Below is a small trained network, with its code and all its weights. Each question gives an input and a target symbol and asks what happens when units are switched off, that is, made to give their printed mean instead of their output.

import numpy as np


def w(rows, s, z=0):
    codes = np.array(rows[::2]) - 128.0
    scale = np.full(codes.shape[1], s)
    scale[-1] = z or s
    return codes * scale


def norm(h):
    return h / np.sqrt((h * h).mean(-1, keepdims=True) + 1e-5)


def f(y):
    return y / 2 * (1 + np.tanh(0.7978845608 * (y + 0.044715 * y**3)))


def softmax(a):
    e = np.exp(a - a.max(-1, keepdims=True))
    return e / e.sum(-1, keepdims=True)


def log_softmax(a):
    a = a - a.max(-1, keepdims=True)
    return a - np.log(np.exp(a).sum(-1, keepdims=True))


def net(x, mask):
    ids = ['βεηθλμξσψω'.index(c) for c in x.split()]
    T = len(ids)
    res = E[ids] + P[:T]
    r = norm(res)
    for j in range(2):
        rows = slice(3 * j, 3 * j + 3)
        q, k, v = (r @ M[0][rows].T for M in (Q, K, V))
        z = softmax(np.where(np.tri(T) > 0, q @ k.T / 3**0.5, -1e9)) @ v
        o = O[0][rows]
        res = res + np.where(mask[j], z, o[:, -1]) @ o[:, :-1]
    y = f(norm(res) @ A[0][:, :-1].T + A[0][:, -1])
    res = res + np.where(mask[2:10], y, B[0][:, -1]) @ B[0][:, :-1]
    return log_softmax(norm(res)[-1] @ U[:, :-1].T + U[:, -1])


Q, K, V, O, A, B = {}, {}, {}, {}, {}, {}
E = w([
[90,119,254],'β',
[175,113,147],'ε',
[171,116,141],'η',
[168,91,137],'θ',
[99,113,119],'λ',
[172,162,95],'μ',
[134,92,127],'ξ',
[127,85,132],'σ',
[95,120,119],'ψ',
[108,94,128],'ω',
],0.024)
P = w([
[104,178,147],'0',
[140,83,122],'1',
[22,180,115],'2',
[153,204,223],'3',
[101,82,79],'4',
[2,144,117],'5',
],0.012)
Q[0] = w([
[165,199,114],'h1',
[21,49,61],'h1',
[174,77,58],'h1',
[179,151,250],'h2',
[194,125,126],'h2',
[188,154,159],'h2',
],0.012)
K[0] = w([
[132,135,81],'h1',
[110,225,239],'h1',
[8,163,93],'h1',
[96,96,183],'h2',
[177,90,70],'h2',
[173,138,176],'h2',
],0.012)
V[0] = w([
[59,36,170],'h1',
[203,1,106],'h1',
[87,217,47],'h1',
[115,135,118],'h2',
[160,129,33],'h2',
[202,20,101],'h2',
],0.0097)
O[0] = w([
[31,158,226,178],'h1',
[77,162,72,184],'h1',
[181,151,150,2],'h1',
[138,109,172,121],'h2',
[134,183,122,77],'h2',
[2,183,104,168],'h2',
],0.0079,0.0056)
A[0] = w([
[200,145,41,243],'n1',
[80,173,193,204],'n2',
[6,42,44,253],'n3',
[207,212,77,161],'n4',
[153,250,86,110],'n5',
[146,255,221,210],'n6',
[233,50,136,199],'n7',
[165,164,225,146],'n8',
],0.0079,0.0017)
B[0] = w([
[141,232,165,144],'n1',
[211,109,49,167],'n2',
[208,93,124,254],'n3',
[39,255,146,139],'n4',
[68,73,166,136],'n5',
[164,50,100,145],'n6',
[134,178,60,150],'n7',
[209,135,172,135],'n8',
],0.0086,0.0088)
U = w([
[102,122,252,119],'β',
[187,135,195,145],'ε',
[205,171,93,136],'η',
[165,124,192,154],'θ',
[154,137,109,142],'λ',
[119,146,179,94],'μ',
[142,119,108,2],'ξ',
[57,104,172,178],'σ',
[80,112,151,39],'ψ',
[89,116,53,209],'ω',
],0.017,0.0039)

Each question gives the input, a string of symbols that net reads in full, and the target symbol t.
The units are the heads (3 rows each of Q, K, V and O) and the neurons (one row each of A and B). Each row of codes is followed by its name. A weight is (code - 128) times the scale printed after its matrix; where a second scale follows, it is the last column's (O, A, B and U).
mask holds one flag per unit, heads first, then neurons. A switched-off unit (its flag False) gives its mean, the last column of its rows in O or B, instead of its output. The means were averaged over made-up inputs and are rounded, as every weight is.
A unit's drop is (log p(t) with every unit on - log p(t) with that unit switched off) / (log p(t) with every unit on - log p(t) with every unit switched off).
The circuit of an input: a set's keep is (log p(t) with only the set's units on - log p(t) with every unit switched off) / (log p(t) with every unit on - log p(t) with every unit switched off). Starting from all 10 units, units are removed one at a time, each time the one whose removal leaves the highest keep (on an exact tie, the one counted first), for as long as the keep stays at least 0.8.
circuit, biggest first: the units of the circuit, biggest drop first
k most important neurons: the k neurons with the biggest drops, biggest first
which heads matter: for each layer, one digit per head in row order, 1 if its drop is at least 0.15 and else 0, layers parted by /
drop when u is switched off: that unit's drop, to one decimal
input ω μ ψ ψ, target η: which heads matter	11
input σ η θ, target σ: which heads matter	10
input ξ σ ω σ, target σ: which heads matter	10
input ω σ ξ ψ, target σ: which heads matter	10
input λ ω ω η, target β: circuit, biggest first	h1
input θ θ θ θ, target ω: circuit, biggest first	h1, h2, n2
input λ σ ω η, target σ: circuit, biggest first	h1, n3
input ψ λ λ, target ε: circuit, biggest first	h1, h2
input σ ψ ξ μ θ θ, target η: 2 most important neurons	n7, n1
input σ θ η η, target ω: circuit, biggest first	h1, n3, n6
input θ σ λ θ, target σ: circuit, biggest first	h1, h2
input θ θ λ η, target ω: 2 most important neurons	n2, n6
input η σ ψ η μ η, target η: drop when n7 is switched off	0.1
input η σ θ ω, target σ: drop when h1 is switched off	1.2
input μ σ ψ, target η: drop when h1 is switched off	0.5
input μ σ ω, target η: circuit, biggest first	h1
